Rows near named flat spaces through zero (a row that begins with a name and a colon came from that space)
zakgazar: [  71 -147  125  147   24  111  -82  -31 -209   -6   97  158  120 -116
  132 -104 -265 -262   73  -20 -241]
zakgazar: [ -22   16 -312  -15   53  115   22   58 -182  -25   -2 -101  -84  144
  175   42  242  157  -30  185  -51]
nolaspafop: [  51   56  266 -113   34   36 -166 -305   91  123 -108  -36    0  166
 -117 -290   77  132   -7   -6  -45]
vasattirug: [  81  196 -473   -1  209  120  -24 -206 -240  -45  157 -142    2   50
  113   95  196   89 -163  303  -65]
mirovuno: [  40 -164   53 -106  176   51   83  -48 -162  107  180   99  114  137
  216 -255   34  -41   34  261 -212]
mirovuno: [-133  134    0  -50  105 -119   80   -4   11  -12  129  -33  121   59
  -73  154  -23  -54  -16   12   79]
nolaspafop: [-156 -240 -105 -168  183  280  371  137 -254   21  -84  -95 -127  446
  699 -266  599  159  185  309 -290]
vasattirug: [-157  -85  249  -11  -56  -92 -166   -9   97   88  -56  144  -66 -103
 -242   19 -155  145   28 -252    6]
vasattirug: [ -15   14 -114    5   29   53 -166 -187   15   49  -61   20  -63  -39
  -41  -48   51  154  -39  -15  -28]
mirovuno: [-162   -7 -245   93   94  113 -121 -180 -300  118   50  133 -176  152
   57    2  228  400 -210  137 -193]
nolaspafop: [  67   -5  244   77    7 -310   76  350  -78 -112  513  159  178 -325
 -413  433 -579 -356 -245    0  175]
vasattirug: [ -20  -32   39   24  -75   37   -6  -30   51   32 -164    5  -90   69
   30  -90  114  105   35  -74   -6]
nolaspafop: [ 135    3  149  -79   79  -27  209    2  -65   40   63  -76   37  208
  185 -186   73 -104  -58  154  -43]
mirovuno: [  18 -129  171   -9 -139  159  -55 -189  218  107 -286  137  159   10
  115 -451   25  -77  425 -101 -206]
nolaspafop: [ -53   72   29  -21   50   54  -44 -128   13  -22  -32  -63   58  224
  -72  -24  214   49  -13  118   74]
zakgazar: [ -33   56  -19  122  -35  -76 -187    0 -122   18   63   68  -32  -63
 -232  165 -176   71 -139  -95   30]
nolaspafop: [   2  -73  167   31   61   11  -89 -229   25   76 -118   91   19    3
  -97 -162    8   18  109 -126  -68]
zakgazar: [ -41  200 -381  115 -250  186 -393   11   27 -135 -337 -252 -290   61
 -177  243  268  372 -121  -90  214]
zakgazar: [-11   9 -87  17  13  45 -41  34 -42 -53  36 -35  37 -16  64  61 -27 -69
   3  38   0]
mirovuno: [ -10 -161 -159  -35  204   98  197  -74 -177   50   35   54  -60   93
  302 -138  263   82   43  178 -183]
zakgazar: [  -3  -51  113  -85  -70 -130  -25   58  198   59   21   65  -12  -44
 -175  -24  -61   81  -56  -14  132]
mirovuno: [  31 -228  193   49  230  125  144 -124 -259   -3   65  125  -87  -53
  132  -97   86  -48   44    1 -258]
mirovuno: [ -79   70   80   40  -66   90 -296 -355   72  147 -184  105    0    2
 -105 -224  -32  186   75 -162 -154]
zakgazar: [-107   41 -219  -68 -131   42  114  229   95  -55 -153 -156 -150  148
  162   92  287  191    8   48  125]
nolaspafop: [-100  224   56   12 -164   -9 -240 -149  236   13 -165  -56   98  -13
 -172    0 -119    4   81 -199   88]
nolaspafop: [  -2  163  117 -117 -223  -29 -190   17  252   53 -172 -155  -20  173
  -96 -115    2  131  -46  -46  158]
vasattirug: [  37  -49  153   87  -15  -38  -75    8  -95   28   69   96   35  -78
  -33  -12 -246 -118  -43  -92  -74]
mirovuno: [  -4 -151   30 -148  169   71  150 -129    3   91   34   61  -46   11
  238 -234  162   83   56  117 -176]
nolaspafop: [ -18    8  -60  -21 -238 -150  188  640  -61  -54  150  -90  -13   87
  204  204 -209 -115 -127   73  116]
zakgazar: [ -46 -124 -128   91 -109   98 -210  -29  -47   39 -157  104 -285  -42
 -173   28  185  405 -104  -46   -5]
mirovuno: [  70  -42   -7 -106 -100   87  -42    3   43   88 -152  -89  -94  401
   73 -280  361  266  -74  256   56]
nolaspafop: [ 169   14   96   44  -52  -93   77  116   82 -111   50  -61  -93 -241
  -85  163 -186 -167 -153 -115  149]
vasattirug: [ 219    8   12   10  198  101    5 -291 -281   90  122  -30   -1  306
  175 -287  180   23 -250  343 -149]
zakgazar: [-207  101  282  134 -208 -124 -247  -18  307  -57  -56  151  228 -235
 -406  199 -403 -223  148 -376  167]
zakgazar: [-151  198 -422  100 -159   91 -164  -45  -38   27 -188  -72 -126  205
   17   88  273  357  -90   47   49]
mirovuno: [-284  150 -515   85 -135   26  -19  160   75  -89 -198  -84  -42  -39
   66  320  159  157  170 -143  112]
nolaspafop: [ -12   44  -16   34  -83  -86 -178  -37  155    4   22   62   58 -125
 -224   81 -163   -6  -66  -60  140]
zakgazar: [  15  -24   -6   52  149   60  152 -165 -184   48   15   60  -41   31
  153  -96  108   16   16   16 -202]
vasattirug: [-189  262 -419  112  -55   87 -146 -246  117  -40 -238  -68   11  -44
  -45  152  177  152  129 -148   51]
nolaspafop: [ -62 -237   -2 -145  -14   34  184  251   84    0  -34   28  -95  -55
  208  -61  114   65  156   27  -47]
vasattirug: [-223  157 -388   66 -404   39 -223  298  230  -80 -386 -202 -102  244
    0  197  236  259   55  -90  325]
vasattirug: [-102   28 -278   22 -229  260 -298 -108   98   30 -464 -152 -312  289
  123 -148  488  499  -33    0   60]
zakgazar: [ 103   34  264   33  142    8   42 -236   18  -48  -13  -26  145  -86
  -15  -83 -131 -317  126 -139  -53]
nolaspafop: [  99 -102 -284    1   16   37   71  153 -220   48   61  -23 -164  111
  260  -48  131  163 -177  225  -70]
mirovuno: [-139   31 -104  -16   46   52  -86 -113  -73   76  -73    7  -21  164
   22  -52  166  203   42   24  -71]
vasattirug: [-119  178 -436  244  -98  100 -135   80 -146 -191  -35  -74 -175 -207
  -52  477   10   93 -152 -126   79]
mirovuno: [-167  186 -180   84 -337  204 -327  -69  144   16 -395 -105   37  386
  -21 -130  297  245  142   13   77]
zakgazar: [  64 -180  -30  -28  -98   26   94  250  -73   56    5   34  -76  119
  258 -150   35   41  -37  142  -68]
zakgazar: [ -38   93 -321  205 -378  350 -464    3  -54  -59 -348  -68  -68  121
   28  -52  129  205  110  -10  -73]
mirovuno: [ -49   19  355  -56   91  -62  -68 -180   76   72   95  120  314  -96
 -113 -150 -332 -283  245 -141 -142]
vasattirug: [  51  -29 -130   57  -38    6  -10  107 -134   -2   20  -24 -105  147
   34   37  113  115 -181  143   55]
vasattirug: [-209  279 -170  -48  -91   18  -47  104  148 -153  -76 -241   29  112
  -67  304  149   42   12  -27  236]
vasattirug: [  46   80   22  -32  -75 -256   77  220  211  -72   48  -93  -23 -188
 -158  257 -229 -128 -116 -163  300]
vasattirug: [ -70  145 -202   78 -330  196 -117  139  224 -162 -382 -248  -44  152
  211   43  199  -26  123  -87  178]
nolaspafop: [ -79  104  -32  -44   68  174   87 -114 -112   -8 -135 -173    5  416
  259 -146  393   76   64  155  -78]
mirovuno: [ -22  297   10   49  -51 -235  -50  -16  211  -93   57  -95   74 -268
 -304  350 -329 -176 -107 -277  265]
[  57  -21  133  177 -226  -10 -204   55  -36   48  -85   97    3   -4
  -49  -73 -262  -65  -58 -145  -30]  zakgazar
[  15  235   78 -117  197  -38  159 -185   64  -69  119 -146  142 -133
    6   81  -83 -221   80  -61  -28]  vasattirug
[ -63   96 -165  105    2   -9  -61   41  -84  -92   85   -5  -21 -158
  -88  279 -105  -23  -87  -63   41]  vasattirug
[ -95   92 -166 -127  -94  140  -43   16   99   19 -200 -167   68  327
  169 -167  313  138  195  151   11]  vasattirug
[  91   55  -54 -147  160    8    3 -147   34   -1   66 -103   72   37
  -60  -64  115    7   23  161   34]  zakgazar
[  74 -121   96 -140   78 -249  297  315   63   11  356  113  220 -194
   -2   65 -322 -298   49  118   37]  mirovuno
[   8  245  -80  210 -213   18 -147   77   76 -200  -94 -140  115  -56
 -128  280 -168 -264   -9 -151  210]  mirovuno
[ 173 -263  -63  -82  198    4  221  174 -180    0  256   69  158 -115
  343 -133 -163 -318  126  222 -187]  mirovuno
[-141   18   20  -74 -173  194 -236  -96  198   41 -280  -37   23   85
   78 -213  107  134  252  -90  -81]  mirovuno
[ 103 -181   57    7  -12  133  -30 -125   12   73 -105  103    4   10
  154 -313   61   -7  119   53 -163]  vasattirug
[ 108 -126  243  -67   92  -97   95  -28   24   62  120   99   23  -94
  -51 -118 -133  -90  -29    2  -40]  zakgazar
[ -47  262  -58  112 -428   59 -361   17  280  -48 -354 -143  -20   74
 -210   47  -34  106   26 -213  217]  zakgazar
[ -34 -212  -37    0  -77   31  -95   41  -81  177 -124  163  -98  130
   18 -235  108  289   85   31 -139]  vasattirug
[ 149 -254  441 -180   79 -133  143   34  120  124  103  118   12  -35
   -8 -289 -133  -86    0   26  -36]  nolaspafop
[ 182   26   58   83   45 -187  181  108  -75  -32  271   59  118 -156
   -7  108 -325 -322 -174   42   47]  nolaspafop
[ 109  -45   73  -21   78 -100  122   18 -123   89  110   37   34  148
   27 -119   -4  -19  -88  134  -32]  vasattirug

Rows near named flat spaces through zero
lele-kurip: [ -20   15   80 -129 -122  -78 -133 -149  148  133   38   -1  -38 -161
 -112  287 -138  -22  112 -100 -291]
sib-bas: [ -89   31 -170  107 -131  124  170   79  -14   93   14  121  167   51
  102  -69  134  192 -137  161  231]
kogur-buruf: [-138 -135 -122  -16   -8  105   35 -104  -12  -24 -187  105  144  -15
   59  -64   25  116 -258  135 -137]
kogur-buruf: [-233 -334  130 -109  -59  226    1 -127  248  -73 -147   53  -29   76
   72  110 -177    7   63   21  -27]
sepeg-tefa: [-326 -368  124 -190  127  222  124 -167  111  -53 -287  153   -9  -99
  193   16 -181  187  -31  153 -162]
kogur-buruf: [ 113 -119 -145  -26   -7  -63   49  140   38  150  296   51 -308 -103
   76   10 -290  -99  273 -257  -82]
lele-kurip: [  20   -7  230 -161   66   85 -158 -204  -91 -137 -335 -183  114   93
 -125   91  254  -14 -212  227 -189]
sepeg-tefa: [ 140  249   62  -21 -214  -25 -280 -281   68 -131  -89 -211   83  127
 -293  275  294 -134  -85  -32 -204]
kogur-buruf: [  17  251 -161  108  -89    3  109  -24 -130  -97  -74  155  188   52
  111 -203  173   89 -251  123   57]
sepeg-tefa: [ -99 -278 -109   12  264   56  126  187 -135   38   56   87   13   45
  223 -278  -78   76  -41  110  172]
sib-bas: [-250 -355   90 -146  148  146  172   90  -56  133 -205  168  111 -128
  228 -182 -106  181 -200  317  -91]
lele-kurip: [-409 -400  -28 -157   47  326  326  -25  -31  120 -216  257  164  -70
  369  -84   32  319 -212  417  -52]
sepeg-tefa: [ 372   -4 -102  180  277 -228   62  322 -376   27  348  -64 -246 -131
   79 -213  -21  -92  -26  -73  137]
kogur-buruf: [ -20   80  282  -72  -65   71  -65 -130  110 -115 -234 -197  -53   58
 -198  221  174  -64  119   26  -56]
kogur-buruf: [  50   16    9 -181 -274   62  143  102  122  159  -60   98 -240  -57
   54   -5 -293 -162  189 -162 -270]
kogur-buruf: [ 313  113 -268   65  121 -169 -134   76 -193  -47  335  -97 -155  142
    2 -120   -9 -198   96 -247   42]
sepeg-tefa: [ 271  519  -28  233 -283 -220  -79   37   41  -12  143  -57   10  -33
 -250  121   90  -91   48 -208  130]
lele-kurip: [-223 -193  227  -55  210  -30 -261 -226  100 -186 -217  -71  216   41
 -108   45   49  -30 -128  118 -145]
sib-bas: [  85   16  -44   43   -7 -155 -183  -38  137   26  122  -25 -114  -64
 -158  131 -207  -82  180 -256  -90]
sepeg-tefa: [-210    1  -36   46   44   55   96 -113  -30  -93 -229  157  229   24
  102  -16   34  177 -164  151   61]
lele-kurip: [-372 -245 -139 -246  -13  216  187   67  152  271 -201  259  187  -18
  227 -245 -326  235  -40  114  -14]
lele-kurip: [ -28    2  171 -131   48   94 -170   31  119   35    1 -193  145  116
 -111 -202  113    8  -63  102  186]
lele-kurip: [ 104  103  207  -70  -46  165  -88 -278 -119 -264 -248 -224   49  132
 -100  168  464    1 -242  242  -91]
lele-kurip: [  50    6  195  -45 -184  -50 -122   26  209   82   77  -80 -118  -29
 -154  194 -104 -178  207 -122 -105]
sib-bas: [-190   26 -184 -138 -267  239   24 -165  220   81 -125    2  127  181
  -38  101   46   78   37  -36  -18]
sepeg-tefa: [-136 -493  278 -317  231  198   94   15  -17   87  -73    8 -155 -280
  220 -174 -171   99 -151  240 -262]
lele-kurip: [  35 -141   65  -61   12   42  -93   60   92   58  104 -124  -86  103
  -55   71 -112  -94  156  -96  117]
sepeg-tefa: [-223 -154  -22 -158 -176  101 -165  -49  309  140  -98   19  202  246
  -75   93 -278  -94  109 -107   28]
sepeg-tefa: [-111 -161  163  -30  125   86  -56  -10 -106  -14  -77 -130  235  144
    7   57  254   36 -178  293  154]
sepeg-tefa: [ -94 -188 -109   15  165   39  298  219 -229  152   16  218   67 -124
  315 -202 -175  199 -161  172  169]
sepeg-tefa: [-171 -246   79 -147   22   67 -123 -247  102  -65 -132   58   21   41
   45  228  -70  -24   32   54 -291]
sepeg-tefa: [  59  -52 -150   40   13  -46   29  199  -70  147  183  -20    9  114
   35  -27 -143  -80   81 -114  211]
sib-bas: [ 308  250   31   13  100   51  117  230 -298 -129  -11  -47  -26  177
  154 -493  139  -17 -178  132  350]
sib-bas: [ 168  267  198  284   12 -301 -414 -204  156 -148  220 -228   52  -94
 -428  430  201   -6  114 -152  141]
kogur-buruf: [  98 -113  -89   59  160  -57  126   19 -137  -23  136  111 -241 -246
  150  -14 -150  102   12  -64  -80]
sib-bas: [-170  110  130  -16 -268  219   98 -206  166  -90 -235  -58   84   63
  -88  262  294   91   -8  130    2]
sib-bas: [  13 -194  -49  -66  163  -29    4  139   13  114  101   55 -142  -75
   83 -148 -291   15  126  -97   12]
kogur-buruf: [ 126  -24  -72   83  -62  -60 -315 -182  199  -49  199 -285 -190  112
 -350  448  116 -138  316 -292  -49]
sib-bas: [ 309  310  -17  122   93 -251 -162  -18 -115 -134  209  -43 -111  -84
  -84  -96   43  -72   19 -154   -8]
lele-kurip: [  71   47 -166  193   53 -118   26  185   53   64  350  -24 -122   10
  -27  -13 -139  -19  272 -272  347]
sib-bas: [ 102    6   52   67  183 -132  -29  165  -88  -13  171   29  -30  -20
   79 -200 -131  -30   35  -34  198]
kogur-buruf: [  43  334 -128  211  136 -158  116  -41 -187 -122   -5  180  135 -209
   80 -199  115  276 -212   71  130]
kogur-buruf: [ 235   90 -158   97  338 -231  148  324 -344   20  269   86 -151 -186
  205 -520 -159  -20  -66  -91  114]
sepeg-tefa: [ -86 -145  -64 -144  -37  164  136  144  103  170   66  -24  -62   20
   83 -148 -228   17   86 -100  154]
kogur-buruf: [  43 -198  115    1   96  -76  -82   97   14   92  270 -100 -122  -41
   -9  157 -100 -106  174  -69   66]
sib-bas: [-95 -38 162 -57 -26  80   8 -53 107 -53 -60  23  15  23  44  23 -20  22
  49  59  49]
sib-bas: [ -24 -281   98 -183   60   47  -50   44  114  105   99  -50 -173   -3
   45   81 -370 -109  205 -168  -18]
lele-kurip: [ -19   -8  268  -87 -175  154  -15    5  195  -29 -177 -171 -102  177
 -147  195   41 -127  231  -18   88]
sib-bas: [ 162  123   52  152  -13 -145  142  202 -118   51  207   17 -129 -118
   43   66 -119  -49  107 -113  214]
kogur-buruf: [-132 -213  107 -142  -26   47 -151  -49  182  103  -28  -62   40   86
  -76  178 -142  -76  131  -29  -69]
lele-kurip: [-201   14  202 -120 -225  105    6 -148  263   60 -124  -80   -4  -27
 -139  334   77  -23  198   -7 -147]
lele-kurip: [-209   56   -9   85  -72  129   58 -105   96  -46 -213   56  266   14
  -40  -10  195  244 -196  195  155]
lele-kurip: [ -76  274  151   82 -126   95   82   50   37  -83 -218   -4  298  132
  -38 -181  197  111 -197  194  370]
kogur-buruf: [  16  -56  211   48   84   -2 -169  -73   48 -102   33 -251   32   63
 -188  199  148  -45   17    7  172]
sib-bas: [ -59  -71 -196   74  -62   15   85  123  143   76  136   27 -131   54
   -7   -7 -186  -63  253 -251  118]
lele-kurip: [ 127 -310    1  -11  129 -227 -126  169   21  225  401   -9 -336 -218
  -13  173 -302 -191  316 -210 -259]
kogur-buruf: [-318 -151 -162  -77  167  104  224  -81   20   32 -159  359   96 -169
  310 -213 -216  361  -62  125  -45]
sepeg-tefa: [-294  -14  106  -59 -249  213   10 -143  202   60 -250   78  384  196
    2  226   34  169 -110  211  224]
sib-bas: [-193 -188   95   44   77   77 -130 -221   22  -46 -144  -72  207  -41
 -114  243  408  191 -200  339 -130]
sepeg-tefa: [ -62 -290   27 -149  172   34 -105  -53   47  -38  -37    9 -122   57
   68  -28 -176  -83  124  -41 -184]
kogur-buruf: [-112 -155  -91 -137 -106   75 -126 -174  173   66  -30   58   20  101
   -4  219 -177  -11  113  -89 -163]
sepeg-tefa: [-132  188  -61  175 -126  -86   67   -4  -11   29  -61  123  304   90
   -8  188    6   77  -43   25  249]
sib-bas: [ 169  444 -265   79 -302  -12  192   51   12   83  163  139  -71  -27
   58  -51  -62   87   96 -203  164]
lele-kurip: [ 323  218  -20  140  -15 -156  -87  121  -75  -42  286 -176 -204   14
 -140   -7  111 -173  138 -190  111]
[  21  250  -14   88 -104 -195    7   -8   68  -20   16   43  -75  -33
 -104  165 -107 -136  261 -249  -81]  sib-bas
[  64  -68  192    9  123  -15 -138  -70  -77  -78   23 -193   36   -9
 -103  128  192   -9 -110  119   41]  sib-bas
[-307 -172  -34 -164  231  250  231   -4  -86  -51 -315  213  264  -29
  328 -547  -48  317 -384  328  102]  sepeg-tefa
[-267 -270  256 -160  -34  164 -131 -125  272    0 -280  -88  110  100
 -125  168  -63  -19   46   88  -69]  kogur-buruf
[ 125   98   93 -151  158  -17    1  -57 -119  -67  -21   -3 -113 -170
   84 -234   -2   68  -94   50 -156]  sib-bas
[-101   25    5  -26 -146  103  154  -43   33    3  -55   74   24   25
   95  107  -10   28   20   21   31]  lele-kurip
[  32 -139 -113   54  275 -112   53  178 -276  -35   17   71   43   27
  161 -303  -60  -83 -164   61   -8]  lele-kurip
[ -76  123   -6   55  -31  122  193   49 -128   32 -165   12  146  -59
   28 -153  481  222 -230  376   18]  sepeg-tefa
[-216 -199   70  -91  -62  255  123 -126   28   -9 -236  137  112  -11
  160   17  213  217 -190  381 -127]  sib-bas
[ 392  299   90  119 -169 -177 -157  213    6   -2  260 -227 -191  164
 -223   32   43 -345  238 -246  176]  kogur-buruf
[  25 -162 -293  -53   99  -50  213  136 -170  110   36  222 -224 -238
  221 -294 -197  -20  -60  -57 -418]  kogur-buruf
[ 210  178  -28  -20  -63 -135  -82 -117 -122  -28   24  -79 -124 -130
 -119  145  115 -110  -50  -78 -355]  sepeg-tefa

Rows near named flat spaces through zero (a row that begins with a name and a colon came from that space)
divozipem: [ -35 -230  155  -36   -3   83  182 -105   64  131  281 -211   76 -298
  -31  280  -56 -170 -126 -149    8]
lopenkelal: [ -88 -205  -82 -112  -87  -91   41 -107   52 -158   -3   47  232  -44
  -11 -104   94   34 -268   -5  102]
lopenkelal: [ 172   49  -99   39   51  -54  -69   36   98  -35   -7  110   28   64
 -101  168 -165  -41   38  -44 -108]
bokupbomu: [-200 -161  186   35  217  -12 -296 -154   42  342  395   -2 -143 -229
  272   38   46   85 -143  255 -122]
lopenkelal: [ 189  120  -85  394   97  -16 -111   -7  -57  130  139  -82  -44   39
   80  227   13  -10  128   15 -120]
bokupbomu: [  28  261  106  -73 -355  -32  136   70 -149 -231 -257  116 -111   89
 -193 -269 -113   12  182  -14  -18]
divozipem: [ -15  -25  137 -107  -10   81  103    5  -15   56   75  -88  -73 -118
  -55   96  -61  -75   38  -55  -18]
dokuvis: [ -17  -35  171 -224 -253  -20 -193  -33 -114 -122   51  186 -111  -59
   46 -266  153  236  -72   85 -158]
dokuvis: [ -77   29   50   96   -6    3 -172 -205  -23   39  159  -25 -102 -184
  148   15  188  193 -187  211  -78]
divozipem: [ 106  101  -72  344  144   42  213  -64  -23  141  117 -300  -20  -17
  -40  242  -32 -179  111  113  166]
dokuvis: [-324 -142   11 -208  -40  -28   74 -116  137  -13  -65  105  -41  -87
  -94 -169 -239 -149  -66   64  -42]
bokupbomu: [-132  -81  162 -299 -311  -66   20   20 -158 -205 -109  144    2   -1
  -56 -394   74   83  -37  -16   -1]
lopenkelal: [ 382  286   -7  331  176  131  -69   92 -136  172  148 -200 -241   70
   36  354   86   39  301   69  -98]
lopenkelal: [-116   81  -62  132 -192  -58  -53  -69  -61  -69  -43  143  -14   78
   47 -239  -52   58   35  110 -136]
divozipem: [ -32  -79  146 -165   -8   30   77   80 -131   28   33  -63  -56  -37
  -49   -8  -24  -92  106 -100  -22]
divozipem: [  87  -27  163  243  186   84 -214  -31  -40  370  385 -145 -222 -146
  204  235   68   13  115   91 -164]
lopenkelal: [-114  228 -170   77   43   -2 -120  -84   22  -86 -225   96 -157  108
   42 -161   57  149    7  236  -32]
dokuvis: [-628 -449  284 -192   -1    3  371 -240   57  257  332 -205  134 -437
   -2   -4 -340 -421 -211  -39   58]
bokupbomu: [ 178   14   20 -118 -135  -69    7   67  -50 -176  -42   99   88   43
 -126    7  -17   37  -16  -94  -22]
lopenkelal: [-336 -314  127 -106   89  -15  267  -72  145  188  145 -136  190 -230
  -30   92 -274 -340 -137 -158  130]
lopenkelal: [ 446   42 -162   -1  -20  -19  193  230   60 -228 -313  -94  142  195
 -301  203   34 -146  148 -370  235]
dokuvis: [ 384   39 -359  348  355  -42  115   45   71   -8  -26 -256  204  153
 -107  494   59 -158   30  -87  216]
divozipem: [ -55 -267  -20 -329 -120 -177   69   84   99 -223 -153  210  324   25
 -177  -92 -175 -127 -169 -306   46]
lopenkelal: [ 236  275  -60  165 -109  -17   99  178 -129 -139 -331  -53 -108  219
 -169  -60   22  -61  316 -135  102]
lopenkelal: [  83   49  -63 -239 -156  -63  -49  151  -51 -283 -353  186   10  213
 -117 -291  110  114   54  -96   65]
lopenkelal: [ -41  -50   86  -77  -30   24  149  -16  -53   33  128  -55   16  -54
  -59   26 -119 -103   27   40   -1]
bokupbomu: [ 184  267 -189  540  385    8 -239  -92  126  286  198  -89 -110   23
  185  403  -22   71   38  260  -76]
lopenkelal: [ 159 -109 -229   19  183  -16  -45  -22   98  -49   56   -9  148   65
  -17  223   53    8 -111   -4    1]
dokuvis: [ 281  326 -364  360  320   39    6  105  113    6 -264 -108  -28  266
  -52  305   -6  -35  188   -2  117]
dokuvis: [-274 -224   49  -51  -85 -154   28 -161  180   35  114  134  181 -151
  -12 -126 -243 -128 -237   51   22]
bokupbomu: [ 555  308 -177  355   77   18  148  156 -187  -71    5 -193   10  237
 -170  372    5  -72  314  -30   38]
dokuvis: [-173 -161  -18  -27  -72 -207    6  -71   97  -47    4  163  218  -17
  -41 -157 -198 -107 -165    9   52]
divozipem: [ -96  -96  266 -199 -118    8  -45  136 -184   82   44   58 -157   -8
    7 -207  -56  -64  212 -109 -138]
bokupbomu: [-265  -98   76 -148   11   95 -199  -82  111   77   17   75  -23 -134
  274 -173  238  259 -256   45  -16]
bokupbomu: [  70  173  100  117  -87  -11 -183    6    6   62   29  117 -167  -19
   45  -25  -53  103   88   55 -158]
dokuvis: [-469 -123  162   26    3  -49  -75 -308  200  199  186   35  -40 -363
  148  -72 -145  -23 -309  189  -40]
divozipem: [  98  143   50  -31  -45   59  114  228  -86   -3 -195  -10  -98  174
 -104  -63 -107 -108  317 -165   21]
divozipem: [-191 -229  213 -122  -46   91  -12 -275   47  134  380 -108 -107 -406
   68  122   36   12 -237  129 -141]
dokuvis: [-237 -177  116 -130  -33  -64 -230 -150   32   73  139  142 -130 -149
   97 -193    7   67 -124  164 -158]
bokupbomu: [-54  20  76 -83 -63  55  18  57  19  19 -79  29 -86   2 -16 -88 -43 -18
  83 -67 -21]
dokuvis: [ 142   91 -256  458  356 -125 -115 -139  159  142  107 -109   74   -9
   36  397  -60  -77  -90  148   60]
bokupbomu: [ 441  224 -165   -6   96  -47 -175  273  -25 -142 -203  173    0  350
  -87   69   34  137  202  -61  -19]
bokupbomu: [ 319   63   13  130   50  -13   17  183 -145   85  110  -32 -112  161
 -146  190 -198 -195  390  -85 -159]
bokupbomu: [-117  -98 -172    6  159 -156  -28  -77  185  -29 -111   79  124   38
  -60  -25 -122 -105 -141   73  130]
divozipem: [-227  -91   53 -198 -164  -68 -143  -95   49 -102  -18  234   66  -63
   94 -284   34  178 -234   81  -77]
dokuvis: [ 285  228 -314  187  120  -42   47  157    2 -185 -338  -29  131  307
  -87   97  106   33   98  -99  190]
bokupbomu: [-178 -443  346 -260   77   17 -157  -66  -52  311  559    7  -55 -310
  142   99  -95  -90  -83  -13 -281]
divozipem: [-178 -310  169  -30  314   49  -98   17  -38  413  407 -127  -55 -130
  206  142  -64 -158   56   15 -108]
divozipem: [ 143  124 -129  196  117  -10 -126   14 -157  -39  -18  -88   25  106
  145   56  316  195  -21   77   51]
dokuvis: [  82  -50  160 -144 -147   29 -174   83 -186  -14  108   93 -119   31
   86 -180  176  172   85   12 -157]
divozipem: [ 282  236  -20  241  117   80  -64  156  -32  117  -31  -91 -135  122
   28  196   41   23  248  -63  -11]
lopenkelal: [-283   16   50   41  106  107 -205 -198   32  158  118  -44 -154 -172
  316 -106  273  265 -216  277  -25]
[ -41    1  132  -36  -73   61   55 -102    0   21  126  -78  -23 -193
   21   75   45   50 -122   32   -1]  divozipem
[-172 -226  241 -620 -269  -89  -70  216 -130 -222 -287  280  -39   79
 -118 -518   20   20   66 -251  -28]  dokuvis
[ -26  -45   43 -215 -109  116  368  106   48 -100 -158 -104  119  -25
 -192   69 -148 -196   46 -297  122]  divozipem
[ 106  -27   44   33   17   37 -158   13  -78   90  181   21 -127   17
   80   14   74   77   93   89 -158]  dokuvis
[ 485  318 -306  207   13   49  139  208  120 -233 -403  -57  114  285
 -203  248   60   14  148 -257  200]  bokupbomu
[ 178   96 -205 -173 -201  -56  336  280   12 -392 -571   90  203  334
 -381 -123 -183 -211  217 -405  184]  divozipem
[ -46  -79   19  -62   22   -6   35  103   14   51  -31   34   45   66
  -10  -48 -106 -104   86 -117    1]  divozipem
[ 125   86   63  -48 -299  -34   -3   35  -99 -231 -154   72   14    0
  -84 -118  125  120  -12 -148  -23]  divozipem
[ 100  -50   68   70  225   92  -46  125  -41  237  152 -147  -67   -3
   96  228   29  -74  153 -119  -37]  lopenkelal
[ -20   -8 -200 -293 -166  -36 -257 -167  198 -308  -54  421   60   54
    6 -215   47  366 -336  271 -203]  lopenkelal
[ 333  276  -16  192  -17  -18  -84  118  -56  -43 -114    0 -133  119
  -84  116   29   55  204  -36  -12]  divozipem
[-291 -464  102 -291  -55 -154  -11 -204   79  -19  242   97  182 -258
  -37  -73 -121 -127 -327    7  -64]  divozipem
[ 330  150 -255  205  321   -5 -123  208  135   66 -201   -8  -48  278
  -59  247  -36  -70  241 -111   57]  dokuvis
[   7   -3 -117  -38  100   61  100   89   95   -4 -167  -35    8  103
  -73   49  -71 -114   97 -118   66]  lopenkelal
[ 212  140  -25  -61   82   51  138  332 -183    9 -150   -3 -110  313
 -186   55 -241 -221  502 -177  -89]  dokuvis
[ -92 -191  111   19  142  107   66  -26   38  284  357 -128   31 -150
  113  217 -130 -141    0  -28  -98]  lopenkelal
[  26  -33 -217  191  163 -129   15  -22  109   -4  -16    0  270  103
   37   82  -27  -42 -142   32  171]  divozipem
[ 184   11  -42 -211 -109  -60    8   81 -108 -282 -190   51   60  124
 -123 -141  215  132  -41  -19  141]  lopenkelal
[-122 -106   72 -234  -80   19   61  113  -65  -22  -87   82  -54   79
  -68 -202 -117 -107  156  -99  -70]  bokupbomu
[ -21  267 -130  401   78  -37   73  -89  113   97 -113  -71 -125   32
  -75  100 -232 -165  150  131   41]  bokupbomu
